Below are the code and all the weights of a small trained network. Each question names an input and a class and asks about switching units off, where a switched-off unit gives its printed mean instead of its output.

import numpy as np


def w(rows, s, z=0):
    codes = np.array(rows[::2]) - 128.0
    scale = np.full(codes.shape[1], s)
    scale[-1] = z or s
    return codes * scale


def norm(h):
    return h / np.sqrt((h * h).mean(-1, keepdims=True) + 1e-5)


def f(y):
    return np.maximum(y, 0)


def log_softmax(a):
    a = a - a.max(-1, keepdims=True)
    return a - np.log(np.exp(a).sum(-1, keepdims=True))


def net(x, mask):
    res = np.array(x, float).reshape(1, 7) / 4 @ E
    u = 0
    for l in range(2):
        y = f(norm(res) @ A[l][:, :-1].T + A[l][:, -1])
        res = res + np.where(mask[u : u + 9], y, B[l][:, -1]) @ B[l][:, :-1]
        u += 9
    return log_softmax(norm(res)[-1] @ U[:, :-1].T + U[:, -1])


A, B = {}, {}
E = w([
[139,30,56],'x0',
[127,127,127],'x1',
[130,127,130],'x2',
[132,129,131],'x3',
[23,26,114],'x4',
[171,123,254],'x5',
[130,129,127],'x6',
],0.0065)
A[0] = w([
[149,213,24,132],'L0N1',
[107,129,255,166],'L0N2',
[62,209,96,140],'L0N3',
[72,173,104,92],'L0N4',
[211,113,35,105],'L0N5',
[228,178,121,254],'L0N6',
[27,130,106,119],'L0N7',
[200,22,140,191],'L0N8',
[150,155,234,224],'L0N9',
],0.008,0.0037)
B[0] = w([
[110,140,61,212],'L0N1',
[81,145,129,218],'L0N2',
[255,87,242,181],'L0N3',
[197,84,181,150],'L0N4',
[140,173,63,190],'L0N5',
[79,166,76,254],'L0N6',
[159,119,154,186],'L0N7',
[164,188,89,209],'L0N8',
[82,160,89,241],'L0N9',
],0.0079,0.0056)
A[1] = w([
[134,251,76,117],'L1N1',
[105,96,134,65],'L1N2',
[104,153,113,2],'L1N3',
[82,120,145,178],'L1N4',
[72,106,79,178],'L1N5',
[102,145,173,120],'L1N6',
[154,46,51,175],'L1N7',
[124,149,187,108],'L1N8',
[90,72,145,110],'L1N9',
],0.013,0.0022)
B[1] = w([
[165,118,161,252],'L1N1',
[160,159,109,140],'L1N2',
[243,92,124,141],'L1N3',
[155,122,130,153],'L1N4',
[107,102,151,176],'L1N5',
[112,148,102,152],'L1N6',
[118,110,154,193],'L1N7',
[115,2,103,151],'L1N8',
[167,168,144,156],'L1N9',
],0.0085,0.011)
U = w([
[230,191,102,223],'0',
[174,24,184,198],'1',
[167,134,2,100],'2',
[51,38,24,1],'3',
[135,219,191,75],'4',
[12,126,174,80],'5',
],0.015,0.0029)

Each question gives the input, the list of numbers given to net, and the class t.
The units are the neurons (one row each of A and B). Each row of codes is followed by its name. A weight is (code - 128) times the scale printed after its matrix; where a second scale follows, it is the last column's (A, B and U).
mask holds one flag per neuron, layer by layer. A switched-off neuron (its flag False) gives its mean, the last column of its row in B, instead of its output. The means were averaged over made-up inputs and are rounded, as every weight is.
A unit's drop is (log p(t) with every unit on - log p(t) with that unit switched off) / (log p(t) with every unit on - log p(t) with every unit switched off).
most important unit: the unit with the biggest drop
k most important neurons: the k neurons with the biggest drops, biggest first
k most important neurons of layer l: the k neurons of layer l with the biggest drops, biggest first
drop when u is switched off: that unit's drop, to one decimal
input [-1,-4,1,8,2,4,-4], class 5: most important unit -> L0N2
input [-5,-3,5,8,1,1,-7], class 5: 2 most important neurons -> (L0N8; L0N2)
input [0,7,-4,-3,3,4,-1], class 5: 3 most important neurons of layer 1 -> (L1N1; L1N6; L1N7)
input [0,-6,3,6,1,8,-6], class 5: 2 most important neurons -> (L0N2; L1N8)
input [0,-8,-8,3,7,5,-1], class 5: 2 most important neurons -> (L1N1; L0N3)
input [5,-2,4,0,0,1,-7], class 0: 2 most important neurons -> (L0N8; L1N8)
input [0,1,-3,8,6,8,7], class 5: 4 most important neurons -> (L0N2; L1N1; L0N3; L0N9)
input [5,1,-3,-1,0,3,-6], class 0: 2 most important neurons -> (L0N8; L1N8)
input [-8,8,7,7,3,-1,7], class 1: 2 most important neurons -> (L1N8; L0N3)
input [-8,3,-4,2,5,-4,-1], class 1: drop when L0N3 is switched off -> 0.1
input [-8,-7,-1,2,6,-8,-3], class 1: drop when L0N3 is switched off -> 0.2
input [5,7,0,1,0,6,8], class 0: drop when L0N8 is switched off -> 0.7
